(in the rows, 128 means zero)
Each row of numbers stands for one element and depends on some of the facts below. Use the named rows to name the rest.

Facts:
α: points at; ξ: belongs to class; ε: refers to
babol α klaragrem; babol α graluk; babol α fugrok; babol α tadam; bizas α driplubrim; brizu α remul
devebrun α fusal; devebrun α brosku; dinuk α trikla; dinuk α greli; dinuk α zalek; dinuk α rire
doflisel α bunis; doflisel α runun; draplur α greli; draplur α zalek; draplur α dradro; draplur α kigril
drefa α kefata; drefa α limimak; drefa α teras; drefa α bigi; dropal α buvo; dropal α fufi
dropal α vulom; drovim α tutil; drovim α tratra; drovim α zutrul; drubek α klaklu; drubek α plupon
drubek α brifluk; drubek α zalek; drutras α graluk; drutras α duza; drutras α gruple; drutras α tigem
drutras α godol; duklem α trikla; duklem α kibritral; duklem α grotrol; duklem α zigre; durim α mulir
durim α plekli; durim α kledram; fani α mulir; fani α kledram; fani α fugrok; fani α brosku
fani α tadam; festa α logrogros; festa α feri; festa α remul; festa α napu; festa α fugrok
festa α sefen; festa α graku; flegrir α doklek; flegrir α brifluk; flegrir α dresem; flele α napu
flele α kluto; flimu α sadubel; flimu α fival; flimu α skulo; flukor α dasis; flukor α rukos
fosti α skevita; fosti α brosku; galem α vutru; galem α zenis; galem α fugrok; galem α bigi
gedos α trepes; gedos α gisti; gedos α graku; ginovi α tutil; ginovi α merom; ginovi α rukos
grake α trikla; grake α kupu; grake α bedu; grake α futur; graklor α kefata; graklor α bunis
graklor α vozu; graklor α skamu; graste α kibri; graste α plupon; graste α plistol; graste α lari
graston α runun; graston α dresem; graston α tropu; graston α fusal; klifis α gova; klotrefik α trofan
klotrefik α vutru; klotrefik α brugi; klotrefik α ladror; kluka α legra; kluka α flever; liku α tratra
liku α losti; liku α dresem; liku α grusus; liku α grazil; malok α bunis; malok α mulir
malok α tratra; malok α dresem; malok α lesko; malok α klelu; maplas α zenis; maplas α flever
maplas α dresem; maplas α gruple; maplas α grazil; masta α stemimi; masta α dradro; mefle α plekli
mefle α skamu; mefle α skulo; mefle α limimak; mefle α teras; modres α skamu; modres α noskes
naklok α klaragrem; naklok α bunis; naklok α klunim; naklok α pabor; naklok α tropu; naklok α ladror
naklok α futur; nelas α trofan; nelas α kibri; nelas α zalek; nelas α duza; nelas α legra
nelas α kopim; nelas α bedu; nivon α dasis; nivon α kluto; nivon α trugrin; nivon α flugas
nudi α gisti; nudi α flural; pades α runun; pades α legra; pades α saske; pades α brosku
pegun α vobivan; pegun α fival; pegun α futur; pibrilu α gova; pibrilu α fose; pibrilu α bruves
pibrilu α trunozu; plastogrin α foflu; plastogrin α tuplaza; plastogrin α duza; puflen α fufi; puflen α kluto
rigrel α plekli; rigrel α grusus; rigrel α bigi; saklir α stemimi; sapan α kibri; sapan α ridra
sapan α remul; sapan α tadam; sapan α flural; skeplos α kages; skeplos α tadam; skipo α flebuflem
skipo α zugri; skipo α kupu; stusek α skogras; stusek α breme; stusek α trunozu; todem α daska
todem α lesko; todem α vekol; troso α lobrek; troso α vekol; troso α kivik; troso α trunozu
tuklos α lobrek; tuklos α trunozu; vuzifi α plupon; vuzifi α rukos; vuzifi α fugrok; zeza α klaragrem
zeza α feri; zeza α loban; zeza α skamu; zeza α saske; zeza α zugri; zeza α nizagrem
zeza α grizas; babol ξ 298; babras ξ 660; bedu ξ 177; betir ξ 177; bigi ξ 861
biri ξ 298; bizas ξ 24; breme ξ 235; brifluk ξ 235; brirar ξ 660; brizu ξ 24
brosku ξ 861; brugi ξ 235; bruves ξ 235; bunis ξ 235; buvo ξ 660; dasis ξ 235
daska ξ 235; deska ξ 177; devebrun ξ 177; dinuk ξ 235; doflisel ξ 24; doklek ξ 177
dradro ξ 235; draplur ξ 235; drefa ξ 235; dresem ξ 298; driplubrim ξ 177; dropal ξ 235
drovim ξ 177; drubek ξ 24; drutras ξ 660; duklem ξ 861; durim ξ 861; duza ξ 235
fani ξ 235; feri ξ 177; festa ξ 660; fival ξ 177; flebuflem ξ 235; flegrir ξ 235
flele ξ 177; flever ξ 235; flidifes ξ 24; flimu ξ 235; flolu ξ 235; flosko ξ 235
flugas ξ 861; flukor ξ 660; flural ξ 177; foflu ξ 235; fose ξ 235; fosti ξ 24
fufi ξ 235; fugrok ξ 177; fusal ξ 235; futur ξ 298; galem ξ 235; gedos ξ 24
ginovi ξ 660; gisti ξ 235; godol ξ 235; gova ξ 235; grake ξ 660; graklor ξ 660
graku ξ 235; graluk ξ 298; graste ξ 235; graston ξ 24; grazil ξ 177; greli ξ 177
grizas ξ 235; grotrol ξ 660; gruple ξ 660; grusus ξ 235; grutrekan ξ 177; kages ξ 177
kefata ξ 660; kibri ξ 235; kibritral ξ 177; kigril ξ 298; kivik ξ 660; klaklu ξ 861
klaragrem ξ 660; kledram ξ 861; klelu ξ 298; klifis ξ 24; klofa ξ 235; klotrefik ξ 235
kluka ξ 235; klunim ξ 861; kluto ξ 235; kopim ξ 235; kupu ξ 235; ladror ξ 861
lari ξ 24; legra ξ 177; lesko ξ 235; liku ξ 861; limimak ξ 861; loban ξ 235
lobrek ξ 177; logrogros ξ 177; losti ξ 298; malok ξ 24; maplas ξ 235; masta ξ 177
mefle ξ 177; merom ξ 177; milek ξ 861; modres ξ 235; mulir ξ 177; naklok ξ 24
napu ξ 235; nelas ξ 235; nivon ξ 298; nizagrem ξ 235; noskes ξ 24; nudi ξ 861
pabor ξ 861; pades ξ 235; pegun ξ 660; pemur ξ 298; pibrilu ξ 177; plastogrin ξ 177
plekli ξ 235; plistol ξ 298; plupon ξ 235; puflen ξ 235; rebrem ξ 24; remul ξ 235
ridra ξ 298; rigrel ξ 177; riliske ξ 235; rire ξ 177; ropim ξ 235; rugram ξ 235
rukos ξ 298; runun ξ 235; sadubel ξ 235; saklir ξ 235; sapan ξ 298; saske ξ 235
sastiklar ξ 235; sefen ξ 861; skamu ξ 235; skeplos ξ 177; skevita ξ 861; skipo ξ 235
skogras ξ 298; skulo ξ 177; stemimi ξ 660; stibrumak ξ 861; stoses ξ 177; stusek ξ 235
tadam ξ 298; tegis ξ 24; teras ξ 24; tigem ξ 660; todem ξ 298; tolestin ξ 235
tratra ξ 298; trepes ξ 660; trikla ξ 177; trofan ξ 861; tropu ξ 24; troso ξ 177
trugrin ξ 298; trunozu ξ 298; tubu ξ 24; tuklos ξ 235; tuplaza ξ 660; tutil ξ 235
vekol ξ 235; vobivan ξ 660; vozu ξ 177; vulom ξ 298; vutru ξ 861; vuzifi ξ 235
zalek ξ 235; zenis ξ 235; zeza ξ 24; zigre ξ 861; zugri ξ 861; zutrul ξ 24
bedu ε teras; bedu ε godol; betir ε grizas; betir ε zigre; biri ε devebrun; brifluk ε grutrekan
brirar ε stoses; brirar ε nizagrem; brirar ε zigre; bruves ε saklir; bruves ε grutrekan; bruves ε grusus
bunis ε grusus; bunis ε zeza; buvo ε mefle; buvo ε zenis; buvo ε nizagrem; dasis ε vutru
deska ε riliske; devebrun ε riliske; devebrun ε zigre; doflisel ε skamu; doklek ε grutrekan; dradro ε zeza
drefa ε rebrem; driplubrim ε rebrem; dropal ε milek; drubek ε stoses; drubek ε sapan; duklem ε rebrem
duklem ε malok; duklem ε vozu; duklem ε zeza; durim ε sastiklar; durim ε skamu; durim ε zeza
fani ε vuzifi; festa ε milek; fival ε pemur; flebuflem ε pabor; flele ε skamu; flever ε tegis
flidifes ε driplubrim; flolu ε milek; foflu ε tolestin; fufi ε nizagrem; fusal ε mefle; galem ε zeza
gedos ε nivon; gedos ε stoses; gedos ε nizagrem; ginovi ε mefle; godol ε mefle; godol ε nizagrem
grake ε skevita; grake ε runun; graklor ε milek; graluk ε rukos; graste ε brirar; gruple ε grutrekan
gruple ε nizagrem; kibri ε gedos; kivik ε mefle; kivik ε lobrek; klaragrem ε brifluk; klaragrem ε lobrek
kledram ε flolu; klifis ε stoses; klifis ε skamu; klofa ε nivon; klofa ε loban; klofa ε bruves
kluka ε feri; kluka ε milek; kluka ε flosko; kluto ε tutil; ladror ε flele; lari ε foflu
lari ε stoses; legra ε zeza; legra ε devebrun; lesko ε plistol; liku ε deska; liku ε ladror
malok ε stoses; masta ε kopim; modres ε masta; modres ε rigrel; mulir ε malok; mulir ε milek
naklok ε mefle; naklok ε stoses; naklok ε godol; nelas ε milek; noskes ε legra; pegun ε flele
plastogrin ε biri; plistol ε pabor; plistol ε nizagrem; plupon ε rigrel; rebrem ε milek; remul ε fufi
riliske ε milek; ropim ε tegis; ropim ε fufi; rugram ε doflisel; rukos ε tegis; rukos ε teras
rukos ε milek; runun ε nivon; runun ε vutru; sastiklar ε limimak; sefen ε riliske; sefen ε nizagrem
sefen ε zeza; skamu ε zeza; skamu ε zigre; skevita ε flosko; skogras ε tolestin; skogras ε nizagrem
stibrumak ε skamu; stibrumak ε napu; stoses ε nizagrem; stusek ε mefle; teras ε mefle; teras ε skamu
teras ε lobrek; tigem ε milek; tolestin ε rebrem; tolestin ε stoses; trikla ε pegun; troso ε rebrem
troso ε zigre; tubu ε trofan; tubu ε flolu; tubu ε nizagrem; tuplaza ε runun; tutil ε festa
vekol ε riliske; vekol ε malok; vobivan ε limimak; vozu ε stoses; vulom ε daska; vulom ε babras
vulom ε zigre; vutru ε devebrun; zenis ε mefle; zutrul ε vekol; zutrul ε driplubrim

Some elements and their rows:
[123 131 154 153 116 131  95 140 124  47 115  72  77 145 105 135 125  31
 184 109 128  88 215  85 111 113 124  70 140 172 128 119 121 175 132 145
 137]: graston
[114 155 120 157 122 102 114 131 115 122 130 138 163 164  94  71 146 181
 162  94 140 108 146 141 113 128 171 114 143 217 119 139 107 134 138 169
 147]: dresem
[132 129 142 147 123 127 100 146 131  81 112  88  92 152 108 135 109  35
 180  99 121  81 216 100 132 109 114  88 118 171 118 115 127 151 146 137
 150]: fosti
[151 109 153  95 126 143 177 118 127 124 148 126 175 148  95  90 161 158
 116 133 134 158 102 117 122 137 138 147 127  94 119 111 135 144 115 126
 111]: godol
[126 115 168 127 136 122 156 140  90 143 131  97  90  62 127 122 161 129
 126 152 211 161  94 107 140 144  97 134 106  70 135 123 131 150 143 123
  82]: stusek
[121 149 102 178 135  67  56 115  92 154 134 113 119 111 122  84 113 161
 167 130 143 123 120 122 133 144 124 105  68 173  91 135 113 142 171 139
 117]: skogras
[129 164 145 177 128 139  90 151 134 167 129  78  97 128 106 144 105 120
 176 137 146 161 197  93  85 104 129  95 116 113 104 148 161 127 122 133
 113]: ginovi
[123  96 120 116 117 127 127 111 153 123 119 161 123 117 123 128 108  84
 137 112  83 104 172 129  89 141 153 108 122 128 107 157 135 173  79 130
 187]: ladror
[127  98 109 115 145 151 193 105 123 131  99 177 148 124 167 159 175 177
  79 116 148 111  87 150 128 135 118 153 107 141 129 102 114 141  80 130
 162]: skamu
[110 147 141 144 125 163 120 134 134 122 111 115  95 115 133 181 127  50
 155 131 139 101 205  94  97 123 115  97 133 101 124 142 133 171  69 127
 151]: durim
[130 109 115 151 136  88  97 117 161 117 114 139 108 158 126 100 105 161
 130  98 107 116 102 147 134 128 147  96 111 231 123 129 121 114 153 167
 145]: futur
[128 107 149 120 136 140 169 130 116  92 122 112  87 102 151 173 157 114
  98 141 159 138  89 119 178 123  97 122 140 128 168  97 128 137 123 133
  88]: flimu
[126 122 136 138 118 107  92 146 112 107 108 100  81 123 113 117  99  31
 174  99 118  93 192 115 129 127 105  75  96 163 106 129 126 147 160 128
 151]: bizas
[122 139 123 167 139  99  91 139 134 127 120 108 106 144 115 108  98 139
 150 119 138 118 126 125 137 117 127 110 109 187 128 121 128 110 170 148
 113]: pemur
[133 127 148 130 127 128 103 128 157 134 138 116  89 108 157 148 102 159
 131 177 135 165  84 111 107 144 123 151 149  81 146 147 144  98 135 125
  84]: masta
[144 108 113 144 118  98  76 124 122 113 108 117 106 135 115 115 111  51
 179 104 116  86 198 112 110 137 110  93  76 146  75 128 119 157 149 123
 155]: flidifes
[151  95 119 106 114 111 135 112 164 153 136 166 128 109 137 111  99 201
  91 147  80 169  58 148  95 152 149 157 143 125 134 154 141 109 118 130
 134]: trikla
[137 113 102 157 125 101  81 112 148 164 115 136  99 112 135 148  97 151
 136 119  97 139 145 124 108 122 143  96 109 178 109 146 148 132 113 140
 151]: vobivan
[138 140 158 132 135 173 155 131 130  78 128  93 139 148 140 177 176 114
 132 149 183 131 129  97 135 109 117 155 157  73 149  95 130 130 102 127
  76]: fani

Name these rows:
No name comes twice in this set of rows, the named rows included.
[121 167 138 147 152 177 141 145 139 166 118 125 125 144 163 171 125 156
 118 167 163 154 108 121 117 124  89 159 112  62 124 125 144  88 127 107
 101] | flele
[140 106 130 137 114 124  74 129 152  50 122  68  81 177  97 104 100  34
 189 133  99 117 208  64  86 151 114 113 120 129  89 118 131 151 159 122
 140] | drubek
[143 134 100 155 118 105  76 122 149 146 132 129 118 136 113 124  89 146
 159 125  75 141 158 119  85 129 154 127 128 156  97 153 146 118 128 130
 150] | tuplaza
[135 102 144  96 124 143 181 124 135 109 133 138 144 135 131 111 146 144
  95 123 126 129  93 146 136 136 136 148 157 128 148 108 124 122 127 127
 124] | brugi
[131  96 158 157 121 132  95 121 169  56 107  64  57 155 108 158 118  41
 174 121 136 116 199  66 108 113 104  75 101 160 100 100 142 189 107 152
 138] | naklok
[151  80 124 100 126 120 161 102 132 122 127 149 131 131 142 138 149 151
  85 133 126 141  70 137 146 138 124 155 111 116 138 104 140 131 118 119
 123] | flebuflem
[121  94 136 103 110 109 113 132 140 124 127 151  93  98 124 117  75  69
 117 118  59 115 145 133 101 156 135 101 129 139 121 162 133 140 132 112
 188] | zigre
[106 152 128 151 123 141  81 124 128  52 108  54  84 141 106 141 142  47
 202 122 155  91 233  70 123 140 106  84 123 147  94 106 111 202 123 146
 141] | malok
[133 131 114 109 121 132 161 128  87 137 135 149 180 131 125  91 171 157
 129 128 155 121 113 142 132 142 135 170 129  89 116 120 117 136 128 119
 125] | tutil
[144 133 129 157 136 127  61 114 141 101 121  71 114 176 110 151  99  16
 175 121 110 107 214  68 150 119  89  98  64 126  82  89 128 149 145 115
 138] | gedos
[128 104 144 103 148 132 174 103 133 128 140 144 153 135 139 153 156 137
  66 122 107 135  88 144 196 114 128 136 114 142 154  86 125 125 107 130
 122] | nizagrem
[113 152 156 140 111 157 111 138 125  98 128  95  94 109 118 158 136  49
 183 145 138 102 208  85  88 128 129 103 167  88 128 147 127 183  75 141
 132] | liku
[153 138 119 182 133  96  71 124 115 120 123 121 125 145 130 124 118 138
 177 128 135 105 125 117 121 123 128 116  91 164 113 136 127 114 156 144
 118] | biri
[133  97 131 142 132 108 128 117 137 131  91 127 117 134 106 121 135  80
 148  78 143  84 186 132 104 118 132  75  57 181  78 133 124 186 106 149
 193] | teras
[111 161 124 120 143 161 165 131 143 180 143 173 198 155 134 120 131 186
  93 119 109 140 116 162 133 115 158 155 153 134 144 132 127  84 113 131
 137] | fugrok

The same elements again, as new rows of numbers:
Some elements and their rows:
[170 135 113  85 129 150 128 125  98 137 152 109 121  95]: puflen
[116 148  87 126 148 112 136 161  90 141 115 144 125 136]: tratra
[126 131 118 123 125 120 108 144 113 167 133 154 104 132]: graluk
[144 121  82 133 151 172 145 109  91 127 149 125 120 134]: vuzifi
[149 105  76 126 151 153 139 100  91 141 148 130 130 145]: modres
[146 145  74 141 127 129 129 136  76 109 130 121 141 136]: kopim
[137 126  90 145 137 102 135 128  84 122 119 132 146 132]: trikla
[162 120 138 140 126 152 128 143 112 126 135 131 121 122]: grutrekan
[171 109 109 128 123 127 111 117 110 129 147 146 113 119]: graste
[163 125 115 145 108 132 109 126  91 143 137 140 122 123]: runun
[145 108  80 132 149 160 139 104  92 130 152 127 125 139]: klotrefik
[112 116  96 137 182 136 153 138 117 163 128 159  98 128]: pegun
[121 141  66 110 148 119 142 163 101 127 128 160 103 130]: fosti
[150 127  99 128 144  95 137 115  86 122 127 136 140 134]: betir
[ 94 109 162 152 118  87 205 117 110 116  94 133 183 109]: vutru
[112  66 170 127 110  89 185 100 135 141 118 161 170  97]: duklem
[168 127 114 120 145 164 158 118  62 143 125 127 122 200]: gova
[120 152  80 114 144  99 132 148  99 136 131 159 100 144]: flidifes
[149 128 127 130 113 113 114 108  98 152 141 149 131 131]: mulir

Which element is each row?
No name comes twice in this set of rows, the named rows included.
[154 115 111 104 170 129 160 119  95 160 123 162  65 195] | klifis
[ 98 115  96 124 178 130 144 128 117 170 138 169 102 141] | grake
[139 134 111 123 123 132 128 144 119 152 141 174  75 124] | malok
[141 117 151  99 141 117 128 166 108 174 101 159  95 179] | kivik
[ 90  94 143 115 126 102 208 123 120 109 110 135 190 103] | nudi
[132 157  82 139 155 118 149 161 111 113 122 163  77 119] | zeza
[ 96  93 186 133  93 104 176 111 125 147 115 144 180 111] | kledram
[157 137 120 139 143 136 143  87  72 143 135 139 114 183] | vekol
[128 142 117 126 122 144 121 158 123 147 132 159  81 133] | tegis
[158 150 123 108 109 134 117 112  87 152 154 113 124 115] | kluto
[101 116  90 123 174 147 153 140 113 169 130 158 107 134] | drutras
[129 123 128 120 148 109 123 150 128 171 122 165  91 125] | brirar
[131 126 123 133 132 120 110 156 118 163 123 141 102 129] | plistol

